[[117 105]
 [117 106]
 [116 100]
 [116 104]
 [116 101]
 [117 105]
 [116 100]
 [116 102]
 [116 102]
 [116 104]
 [116 103]
 [116  99]]
|
[[105 117]
 [106 117]
 [100 116]
 [104 116]
 [101 116]
 [105 117]
 [100 116]
 [102 116]
 [102 116]
 [104 116]
 [103 116]
 [ 99 116]]

[[152 120 137 146 121 137 124 133 117]
 [130 120 137 142 125 109 134 115 128]
 [149 119 106 123 127 130 134 139 141]]
|
[[120 137 146 121 137 124 133 117 152]
 [120 137 142 125 109 134 115 128 130]
 [119 106 123 127 130 134 139 141 149]]

[[132 116 148 148 105 142 138 136 136 120 147 108 107 117]
 [122 139 134 134 128 127 125 126 131 120 130 129 125 135]]
|
[[116 148 148 105 142 138 136 136 120 147 108 107 117 132]
 [139 134 134 128 127 125 126 131 120 130 129 125 135 122]]

[[103 146 155 140 133 104 136 131 140]
 [131 106 105 107 106 137 100 135 135]
 [112 120 130 118 120 109 123 141 142]]
|
[[146 155 140 133 104 136 131 140 103]
 [106 105 107 106 137 100 135 135 131]
 [120 130 118 120 109 123 141 142 112]]

[[124 136 134 133 137 120]
 [148 121 112 134 122 150]]
|
[[136 134 133 137 120 124]
 [121 112 134 122 150 148]]

[[143 131 132 137 135]
 [111 138 124 125 122]
 [114 132 125 122 124]
 [130 128 144 125 111]
 [130 139 118 131 119]
 [125 133 129 149 124]
 [110 138 127 127 141]
 [145 126 141 125 134]]
|
[[131 132 137 135 143]
 [138 124 125 122 111]
 [132 125 122 124 114]
 [128 144 125 111 130]
 [139 118 131 119 130]
 [133 129 149 124 125]
 [138 127 127 141 110]
 [126 141 125 134 145]]

[[151 155 128 145 116 132 130 155 147 115 111 121 151]
 [131 128 132 135 131 133 126 127 135 129 130 135 122]]
|
[[155 128 145 116 132 130 155 147 115 111 121 151 151]
 [128 132 135 131 133 126 127 135 129 130 135 122 131]]
---
[[127 145 138 142 107 131 131 133 130 117 125 111 135]
 [125 139 141 134 103 138 141 129 138 106 121 113 138]]
|
[[125 139 141 134 103 138 141 129 138 106 121 113 138]]

[[143 144]
 [122 131]
 [133 138]
 [125 143]
 [125 154]
 [124 142]
 [113 133]
 [126 149]
 [134 135]
 [123 143]]
|
[[122 131]
 [125 143]
 [124 142]
 [126 149]
 [123 143]]

[[137 142 138 131 132 128 140 131 142 136]
 [132 112 153 111  99 116 122 153 118 118]
 [100 107 110  98 111 101 105 108 105 149]
 [119 122 109 134 133 130 117 113 121 110]
 [144 135 123 150 152 147 150 116 157 119]]
|
[[132 112 153 111  99 116 122 153 118 118]
 [119 122 109 134 133 130 117 113 121 110]]

[[126 137 134 126 115 132 127 133 125 133]
 [127 133 140 135 129 126 135 123 127 118]
 [126 118 133 135 149 120 131 122 130 117]
 [135 121 120 122 126 127 123 132 131 122]
 [126 133 132 133 141 135 130 131 120 131]
 [122 117 121 118 132 127 127 126 120 132]]
|
[[127 133 140 135 129 126 135 123 127 118]
 [135 121 120 122 126 127 123 132 131 122]
 [122 117 121 118 132 127 127 126 120 132]]

[[119 145 124 139 155 101]
 [127 142 124 130 131 123]
 [136 106 134 118 103 154]]
|
[[127 142 124 130 131 123]]

[[136 145 129 140 102 134 131 131 141 145 136 118 119]
 [146 138 132 152 117 122 123 144 127 125 118 132 128]]
|
[[146 138 132 152 117 122 123 144 127 125 118 132 128]]

[[157 114 142 121 109 148 100  99 126 106]
 [150 107 152 105 143 152 129 105 100 148]
 [147 158 118 158 125 115 112 126 153 130]]
|
[[150 107 152 105 143 152 129 105 100 148]]

[[104 131 105 107 115 108]
 [137 132 149 140 147 145]
 [130 104 119 132 113 117]
 [108 133 112 112 121 113]
 [124 122 106 112 103 116]
 [127 115 134 137 132 116]
 [124 123 119 126 121 122]]
|
[[137 132 149 140 147 145]
 [108 133 112 112 121 113]
 [127 115 134 137 132 116]]

[[128 103 131 147 148 140 117 152 128 121]
 [115 116 136 137 146 157 110 142 103 127]
 [132 127 126 132 140 128 127 139 134 123]]
|
[[115 116 136 137 146 157 110 142 103 127]]
---
[[112 113 154 141 143 118 117]
 [142 136 102 113 115 113 137]
 [149 128 102 113 119 112 137]
 [115 144 143 130 139 114 139]]
|
[[112 142 149 115]
 [113 136 128 144]
 [154 102 102 143]
 [141 113 113 130]
 [143 115 119 139]
 [118 113 112 114]
 [117 137 137 139]]

[[126 125 126 133 127 126 127]
 [128 129 126 133 126 129 129]
 [127 131 126 127 129 126 127]
 [134 120 119 123 126 134 120]
 [127 125 124 130 125 131 124]
 [114 143 147 149 131 109 144]
 [118 128 125 130 141 131 128]
 [122 130 131 133 129 126 126]]
|
[[126 128 127 134 127 114 118 122]
 [125 129 131 120 125 143 128 130]
 [126 126 126 119 124 147 125 131]
 [133 133 127 123 130 149 130 133]
 [127 126 129 126 125 131 141 129]
 [126 129 126 134 131 109 131 126]
 [127 129 127 120 124 144 128 126]]

[[127 126 130 128 129 128 128 127]
 [125 132 130 130 124 126 129 133]
 [136 140 139 134 117 134 117 111]
 [107 107 113 122 130 110 141 140]
 [128 124 135 155 138 126 139 151]
 [128 125 124 117 126 130 120 117]]
|
[[127 125 136 107 128 128]
 [126 132 140 107 124 125]
 [130 130 139 113 135 124]
 [128 130 134 122 155 117]
 [129 124 117 130 138 126]
 [128 126 134 110 126 130]
 [128 129 117 141 139 120]
 [127 133 111 140 151 117]]

[[137 123]
 [156 102]]
|
[[137 156]
 [123 102]]

[[149 123 125 141 138 126 103 133 121 117 122 119]
 [147 146 155 154 105 147 117 115 102 121 144 131]
 [128 145 142 125 149 137 131 154 103 136 153 113]
 [132 147 106 154 113 121 117 127 110 126 101 142]
 [130 149 133 119 139 142 104 112 146 138 149 107]]
|
[[149 147 128 132 130]
 [123 146 145 147 149]
 [125 155 142 106 133]
 [141 154 125 154 119]
 [138 105 149 113 139]
 [126 147 137 121 142]
 [103 117 131 117 104]
 [133 115 154 127 112]
 [121 102 103 110 146]
 [117 121 136 126 138]
 [122 144 153 101 149]
 [119 131 113 142 107]]

[[121 115 118 108 134 151]
 [140 148 100 109 124 109]]
|
[[121 140]
 [115 148]
 [118 100]
 [108 109]
 [134 124]
 [151 109]]
